Here is a tiny trained network, its code and every weight. The questions are about switching its units off for an input and a class, where a switched-off unit gives its printed mean instead of its output.

import numpy as np


def w(rows, s, z=0):
    codes = np.array(rows[::2]) - 128.0
    scale = np.full(codes.shape[1], s)
    scale[-1] = z or s
    return codes * scale


def norm(h):
    return h / np.sqrt((h * h).mean(-1, keepdims=True) + 1e-5)


def f(y):
    return np.maximum(y, 0)


def log_softmax(a):
    a = a - a.max(-1, keepdims=True)
    return a - np.log(np.exp(a).sum(-1, keepdims=True))


def net(x, mask):
    res = np.array(x, float).reshape(1, 6) / 4 @ E
    u = 0
    for l in range(3):
        y = f(norm(res) @ A[l][:, :-1].T + A[l][:, -1])
        res = res + np.where(mask[u : u + 10], y, B[l][:, -1]) @ B[l][:, :-1]
        u += 10
    return log_softmax(norm(res)[-1] @ U[:, :-1].T + U[:, -1])


A, B = {}, {}
E = w([
[52,190,149,169],'x0',
[91,110,61,139],'x1',
[127,218,104,150],'x2',
[188,187,27,94],'x3',
[186,210,193,188],'x4',
[136,74,98,254],'x5',
],0.0077)
A[0] = w([
[106,117,143,68,21],'L0N0',
[184,200,97,12,77],'L0N1',
[70,140,188,122,60],'L0N2',
[43,145,184,126,90],'L0N3',
[110,138,140,111,4],'L0N4',
[169,154,137,139,9],'L0N5',
[89,92,144,199,27],'L0N6',
[80,76,14,109,143],'L0N7',
[110,250,94,211,61],'L0N8',
[187,81,160,183,92],'L0N9',
],0.024,0.0029)
B[0] = w([
[100,139,97,96,166],'L0N0',
[87,213,199,120,236],'L0N1',
[110,87,160,53,183],'L0N2',
[105,61,180,57,197],'L0N3',
[100,123,118,127,136],'L0N4',
[145,94,157,139,155],'L0N5',
[118,99,208,139,194],'L0N6',
[94,45,67,171,246],'L0N7',
[86,253,130,169,248],'L0N8',
[210,112,140,185,199],'L0N9',
],0.04,0.013)
A[1] = w([
[92,112,62,107,88],'L1N0',
[101,95,74,194,2],'L1N1',
[127,167,72,119,116],'L1N2',
[58,109,86,124,35],'L1N3',
[152,144,88,26,112],'L1N4',
[125,251,158,70,162],'L1N5',
[116,139,85,136,84],'L1N6',
[125,203,152,125,164],'L1N7',
[127,167,116,108,139],'L1N8',
[116,170,158,165,38],'L1N9',
],0.026,0.0027)
B[1] = w([
[60,120,97,75,165],'L1N0',
[37,223,23,64,186],'L1N1',
[108,146,150,22,145],'L1N2',
[76,38,123,87,182],'L1N3',
[97,126,53,33,144],'L1N4',
[65,242,254,168,247],'L1N5',
[123,115,160,53,147],'L1N6',
[100,166,160,211,212],'L1N7',
[169,193,134,106,155],'L1N8',
[50,125,107,226,195],'L1N9',
],0.024,0.016)
A[2] = w([
[139,173,103,178,40],'L2N0',
[132,130,124,131,71],'L2N1',
[251,81,24,169,33],'L2N2',
[141,145,128,125,39],'L2N3',
[165,193,112,89,109],'L2N4',
[144,155,115,111,91],'L2N5',
[168,106,52,48,129],'L2N6',
[193,91,78,155,4],'L2N7',
[179,119,93,167,108],'L2N8',
[183,31,109,67,169],'L2N9',
],0.018,0.0038)
B[2] = w([
[67,64,181,151,196],'L2N0',
[102,124,164,125,128],'L2N1',
[219,164,4,152,180],'L2N2',
[118,134,122,143,128],'L2N3',
[135,141,113,149,147],'L2N4',
[120,139,126,117,128],'L2N5',
[194,235,102,98,198],'L2N6',
[169,145,66,146,153],'L2N7',
[132,92,78,168,159],'L2N8',
[186,205,114,6,254],'L2N9',
],0.025,0.0056)
U = w([
[213,85,49,171,112],'0',
[155,65,222,65,150],'1',
[60,253,197,194,159],'2',
[41,102,26,78,197],'3',
[167,160,101,50,9],'4',
[181,103,156,206,108],'5',
[202,153,71,141,30],'6',
],0.017,0.012)

Each question gives the input, the list of numbers given to net, and the class t.
The units are the neurons (one row each of A and B). Each row of codes is followed by its name. A weight is (code - 128) times the scale printed after its matrix; where a second scale follows, it is the last column's (A, B and U).
mask holds one flag per neuron, layer by layer. A switched-off neuron (its flag False) gives its mean, the last column of its row in B, instead of its output. The means were averaged over made-up inputs and are rounded, as every weight is.
A unit's drop is (log p(t) with every unit on - log p(t) with that unit switched off) / (log p(t) with every unit on - log p(t) with every unit switched off).
The circuit of an input: a set's keep is (log p(t) with only the set's units on - log p(t) with every unit switched off) / (log p(t) with every unit on - log p(t) with every unit switched off). Starting from the 12 units with the biggest drops (on a tie, the unit counted first), units are removed one at a time, each time the one whose removal leaves the highest keep (on an exact tie, the one counted first), for as long as the keep stays at least 0.8.
circuit, biggest first: the units of the circuit, biggest drop first
top k neurons: the k neurons with the biggest drops, biggest first
k most important neurons of layer l: the k neurons of layer l with the biggest drops, biggest first
drop of u: that unit's drop, to one decimal
input [0,-8,8,-7,-3,-7], class 1: circuit, biggest first	[L0N3, L0N8]
input [-6,-6,3,-6,2,-1], class 0: circuit, biggest first	[L0N8, L0N1, L1N5, L0N9]
input [-8,3,-3,-5,7,3], class 5: 2 most important neurons of layer 0	[L0N7, L0N6]
input [-8,3,5,0,-7,-4], class 3: circuit, biggest first	[L0N7]
input [-7,0,4,-6,7,5], class 5: circuit, biggest first	[L0N9, L0N1, L1N5]
input [-8,0,-5,-7,1,1], class 5: top 2 neurons	[L0N9, L0N7]
input [-1,2,-4,1,0,1], class 3: top 2 neurons	[L0N7, L1N1]
input [-5,2,-1,4,2,5], class 0: 2 most important neurons of layer 0	[L0N9, L0N8]
input [-6,-1,8,-6,1,8], class 5: top 2 neurons	[L0N9, L0N1]
input [-7,2,-6,-8,5,6], class 5: top 3 neurons	[L0N6, L0N7, L0N9]
input [-1,7,-2,-6,-2,8], class 5: top 2 neurons	[L0N6, L0N9]
input [-1,-6,-4,-2,5,3], class 0: 3 most important neurons of layer 0	[L0N9, L0N1, L0N8]
input [-7,-6,-8,1,7,0], class 0: top 3 neurons	[L0N8, L0N9, L1N5]
input [5,-4,-8,-2,-8,6], class 1: most important neuron of layer 0	[L0N6]
input [-5,1,-8,3,6,1], class 0: top 2 neurons	[L0N8, L1N5]
input [-6,1,3,-8,2,4], class 5: top 2 neurons	[L0N9, L0N6]
input [-6,-1,-8,7,4,4], class 0: drop of L1N5	0.3
input [2,6,-8,-3,2,-3], class 3: drop of L0N0	0.2
input [5,6,-5,-5,-8,-4], class 3: drop of L0N9	0.0
input [3,4,-4,-5,7,1], class 1: drop of L0N1	0.1
input [4,2,-4,-3,-1,-5], class 3: 2 most important neurons of layer 1	[L1N4, L1N5]
